Each row, then roughly how far along a hidden order it lies, from 0 to 12:
|   9 |  19 |  -9 |   0 |  -2 |  -5 |   0 | -12 |  -2 |   2 |   8 |  -2 |  -5 |   4 | -13 | -11 |  -2 |  -8 |   7 |  -1 |   9 |  -2 |   3 |  16 |   2 | -16 |  20 |   0 | => 3
| -11 |   3 |  -6 |  -5 |   2 |   2 |   8 |  12 |  -2 |  -3 |   3 |  -8 |  20 |  -5 | -16 |   5 |  19 |  12 |  -1 |  -2 |  -3 |  -1 |  19 | -16 |  -2 |   0 |  -5 |  -5 | => 7
|  -6 |   9 |   3 |  -7 |   9 |   1 |   3 | -10 |  -2 |  -9 |  -3 |   7 |  -3 |  -5 |  10 |  -1 |  -4 |   7 |   8 |  -2 |   2 |  12 |   0 |   1 |  -1 | -13 | -14 |   9 | => 7
|  14 |  46 | -12 |  18 | -33 |   4 |  -3 |  13 | -15 |   3 |  11 |   8 |   2 |  21 |  -5 |   6 |  13 | -12 |  29 |  -1 |   6 |  -5 |   7 |   9 |   0 |   3 |  20 | -21 | => 4
| -15 |  38 |  -5 |  -8 |  13 |  -1 |   1 |   1 | -25 |   2 |   2 |  13 |   7 |  -6 | -25 | -14 |   0 |  -4 |   6 |   8 |   0 |  29 |  -1 |   2 |   7 |  -9 |  17 |   8 | => 11
|  12 |  13 |   7 |  -2 |   3 |   3 |   6 |   2 |  -6 | -12 |  -2 |  -5 |   5 |  -5 |  10 |   6 |   2 |   8 |  20 |  -7 |  -4 |  12 |   4 |   1 |  -1 | -10 |  -7 |   1 | => 9
|   0 |  18 |   9 |  -1 |  -3 |   6 |   1 |  -4 |  -1 | -11 |  -3 |  12 |  -9 |   5 |  25 |  -1 |  -6 |   0 |  21 |  -3 |   2 |  13 |  -9 |   3 |  -2 |  -8 | -25 |   3 | => 8
|  16 | -14 |  14 |   0 |  -1 |   7 |  -1 |  -5 |  15 | -12 |  -1 | -13 |  -5 |   4 |  34 |   4 | -11 |   0 |  21 |  -3 |   6 | -12 | -13 |   4 |  -4 |   2 | -18 |   1 | => 7
| -10 |  -9 |   2 | -13 |  -3 |   2 |  12 |   5 |  12 |  -7 |   4 | -10 |  12 |  -3 |   0 |  20 |  17 |  15 |  -3 |  -5 |   4 | -10 |  12 | -20 | -12 |  12 | -25 |  -5 | => 5
|   9 |  10 | -11 |  11 | -14 |   1 |  -5 |  17 | -13 |   5 |   6 |  -9 |  18 |   3 | -16 |   5 |  15 |   2 |  10 |  -1 | -11 |   4 |  16 |  -1 |   1 |  -3 |  36 | -15 | => 6
|  10 | -12 | -11 |   5 |  -8 |  -7 |   9 |  -7 |   4 |   8 |  11 | -14 | -11 |   2 | -11 |   7 |  11 |  -2 |  -7 |  -2 |   8 | -24 |  13 |   3 |  -6 |  -8 |   4 |  -8 | => 0
|  -2 | -31 |  10 |  -6 |   3 |   0 |   5 | -10 |  33 | -10 |  -3 | -12 |  -6 |  -3 |  30 |  20 |   4 |  16 |  -8 |  -3 |   8 | -27 |   4 | -17 | -12 |   6 | -43 |   5 | => 4
| -17 |  20 |   2 |  -8 |   5 |   3 |   0 |  10 | -14 |  -1 |  -7 |  17 |  10 |   2 |   1 |   5 |   2 |   5 |   1 |   1 | -14 |  16 |   1 | -13 |   2 |  13 | -22 |   0 | => 11
|  17 |   7 |  -6 |   8 | -14 |  -3 |   4 |  -4 |   8 |   3 |  13 |  -9 |  -8 |   8 |  -9 |   1 |   5 |  -9 |   9 |  -1 |  15 | -17 |   4 |  11 |  -3 |  -4 |  12 |  -7 | => 1
|  13 |   9 | -15 |   5 |   6 |  -4 |  -5 |  -2 | -22 |   5 |   5 | -10 |   6 |  -7 | -31 | -12 |   4 |  -2 |   0 |  -5 |  -4 |  12 |   6 |  17 |   3 | -25 |  57 |  -2 | => 5
|   3 | -25 |   7 |   8 | -21 |   6 |  -3 |   1 |  24 |  -9 |   2 | -10 |  -3 |   9 |  37 |  23 |   8 |   7 |  -2 |  -6 |   8 | -34 |   2 | -12 | -12 |  11 | -24 |  -6 | => 2
|   7 | -27 |  12 |  -2 |  -7 |   5 |   2 |   2 |  21 | -17 |  -5 |  -9 |   2 |   1 |  35 |  25 |   3 |  15 |  11 |  -7 |   2 | -17 |   2 | -14 |  -9 |  13 | -37 |  -5 | => 6
|  24 |  -7 |   5 |  13 | -20 |   2 |   0 |   3 |   5 |   0 |   8 |  -9 |  -2 |  11 |  15 |   5 |   0 |  -7 |  12 |  -3 |  13 | -13 |  -2 |   8 |  -2 |  -2 |   8 | -10 | => 5
|  16 |   5 |  -1 |  12 | -22 |   3 |   2 |   9 |   6 |  -5 |   4 | -17 |  10 |   2 |  -3 |  13 |  18 |   4 |  14 |  -9 |  -1 |  -6 |  12 |  -3 |  -7 |  -2 |   6 | -19 | => 3
|  -9 |  44 |  -7 |  -4 |   7 |   3 |  -1 |   7 | -33 |   3 |   1 |   9 |  11 |  -8 | -16 | -14 |   0 |  -4 |  27 |   4 | -10 |  35 |  -2 |   8 |   8 | -11 |  31 |   3 | => 12
|  15 |  -1 |  14 |  10 | -17 |  10 |   4 |  15 |  -5 | -16 |  -3 |  -1 |   5 |   7 |  27 |  21 |   8 |   8 |  30 |  -8 |  -1 |  -1 |   3 |  -7 |  -4 |   9 | -24 | -13 | => 8
|  -4 |  28 | -10 |   0 |  -9 |  -4 |  -1 |  -6 |  -7 |   6 |   7 |  17 |  -4 |   4 | -16 |  -8 |   3 |  -9 |  -1 |   4 |   4 |   1 |   5 |   5 |   1 |  -6 |  12 |  -5 | => 4
| -15 |  22 |  -2 |  -2 | -15 |   4 |   9 |  20 |   4 |   0 |  10 |  -7 |  17 |   4 | -10 |  15 |  26 |   8 |   9 |  -1 |   3 |  -9 |  17 | -21 |  -6 |  27 | -19 | -11 | => 5
|  19 |  -6 |  -4 |   9 | -15 |   0 |   4 |   6 |  -3 |   1 |   4 | -14 |   7 |  -1 | -10 |  13 |  13 |   1 |  -1 |  -8 |   1 |  -6 |  17 |   0 |  -4 |  -8 |  20 | -15 | => 4
|  -6 |  30 |  -1 |   0 |  -3 |   2 |   1 |  -3 | -18 |  -1 |   6 |  16 |  -2 |   3 |  -1 |   0 |  -3 |  -9 |  17 |   6 |   9 |  13 |  -5 |   6 |   7 |  -6 |  16 |   4 | => 9
|  -7 |  18 |  14 |   3 | -12 |   9 |   3 |   2 |   2 | -12 |  -1 |  17 | -10 |  12 |  32 |   2 |  -1 |  -3 |  26 |   0 |   5 |   3 | -12 |   0 |  -2 |  10 | -39 |  -2 | => 8
| -15 |  28 |  -1 |   3 | -15 |  -1 |   3 |   3 |   3 |   5 |  12 |  23 |  -7 |  15 |  -8 |  -7 |   5 | -10 |   2 |  10 |  18 |  -2 |   0 |   5 |   3 |  11 | -12 |  -6 | => 6
|  22 |  -1 |   7 |  14 | -20 |   0 |  -5 |   0 |   6 |   0 |   5 |  -6 |  -8 |  11 |  23 |   1 |  -5 | -11 |  11 |  -4 |  18 | -10 |  -8 |  14 |  -1 |  -2 |   5 |  -4 | => 4
|  10 | -17 |  15 |  -6 |   1 |   2 |   2 | -13 |  32 | -11 |   2 |  -9 | -14 |   3 |  29 |   7 | -12 |   0 |   7 |   0 |  13 | -18 | -10 |  -2 |  -6 |   7 | -36 |   7 | => 5
|   3 |  24 | -19 |   2 |   1 |  -7 |  -1 | -11 |  -5 |   7 |  12 |   1 |  -6 |   2 | -19 | -14 |   2 |  -6 |   4 |   0 |   5 |  -3 |   3 |  15 |   0 | -18 |  28 |   0 | => 2
|   9 | -20 |  10 |  -4 |   9 |   0 |   1 |  -7 |  13 |  -9 |  -8 | -15 |  -4 | -10 |  22 |  13 |  -4 |  13 |  -4 |  -7 |  -2 | -11 |   1 |  -6 |  -6 | -10 | -18 |   6 | => 6
|  25 |  11 |   3 |   9 |  -2 |  -1 |  -7 |  -6 | -14 |  -1 |   2 |  -1 |  -4 |   4 |  -4 | -12 |  -6 |  -9 |  15 |  -4 |   7 |   5 |  -3 |  22 |   5 | -23 |  32 |   0 | => 6
|   8 |   7 |   0 |   5 |  -9 |   1 |   3 |   8 |  -1 |  -1 |   2 | -12 |   8 |   1 |  -5 |   8 |  15 |   6 |   2 |  -4 |   3 | -10 |  15 |  -5 |  -3 |  -4 |   3 | -13 | => 5
|  -7 |   5 |  -1 |   1 |  -9 |   2 |   6 |  15 |   3 |  -3 |   4 |  -3 |  16 |   3 | -16 |   2 |  22 |  10 |   2 |  -2 |  -1 |  -6 |  20 | -12 |  -3 |   5 | -15 | -12 | => 5
|  -7 |  40 |  -2 |  -4 |   6 |   5 |  -1 |   8 | -27 |  -2 |   2 |  17 |   6 |   1 | -11 | -12 |  -2 |  -5 |  25 |   4 |  -7 |  29 |  -5 |   4 |   8 |  -3 |  11 |   5 | => 12
|   7 | -24 |   7 |   5 |  -8 |   3 |  -5 |  -2 |  20 |  -7 |  -4 | -18 |   1 |   1 |  22 |  13 |   4 |   9 |  -4 |  -8 |   0 | -24 |   5 |  -8 |  -8 |   1 | -15 |  -5 | => 3
|  17 |  10 |  -7 |  14 | -15 |   3 |  -3 |  14 | -13 |   2 |   5 | -13 |  13 |   2 | -12 |   7 |  13 |  -1 |  12 |  -5 |  -4 |   0 |  14 |   3 |   0 |  -7 |  37 | -19 | => 6
|  18 |  11 | -11 |   9 |  -5 |  -2 |  -1 |   1 | -15 |   3 |   6 | -11 |   2 |  -4 | -24 |  -4 |   7 |  -3 |   4 |  -7 |  -1 |   3 |   6 |  14 |   1 | -21 |  48 |  -9 | => 4
|   7 |  17 | -15 |   2 |   0 |  -6 |  -3 |   0 | -13 |   7 |   6 |  -4 |   5 |   1 | -20 |  -3 |   6 |   0 |  -3 |  -3 |  -3 |   1 |  10 |  11 |   1 | -15 |  33 |  -4 | => 4
|  17 | -17 |  -7 |  12 |  -8 |  -3 |   8 |  -7 |   9 |   5 |   6 | -24 | -10 |  -2 |  -5 |   6 |  12 |  -6 |  -2 |  -6 |   7 | -24 |   5 |   8 |  -4 | -10 |  18 |  -6 | => 0
| -13 |  13 |  -7 |  -6 |   3 |  -3 |   2 |  -8 |  -5 |   2 |   2 |  14 |   3 |  -1 | -21 |  -8 |   5 |  -1 | -11 |   3 |   2 |  10 |   9 |   4 |   4 |  -8 |   8 |  -2 | => 6
|  25 |  -1 |  12 |  20 | -18 |   4 |  -9 |   1 |   6 |  -5 |   3 |  -8 | -12 |  13 |  31 |  -1 |  -9 | -15 |  16 |  -3 |  20 | -14 | -17 |  18 |   0 |   2 |   6 |  -4 | => 4
|   4 |  28 |  -9 |   5 |  -4 |   2 |  -5 |   6 | -23 |   6 |   5 |  11 |   9 |   1 | -27 | -15 |   4 | -12 |   5 |   2 |  -2 |  21 |   1 |  13 |   7 | -11 |  37 |  -5 | => 7
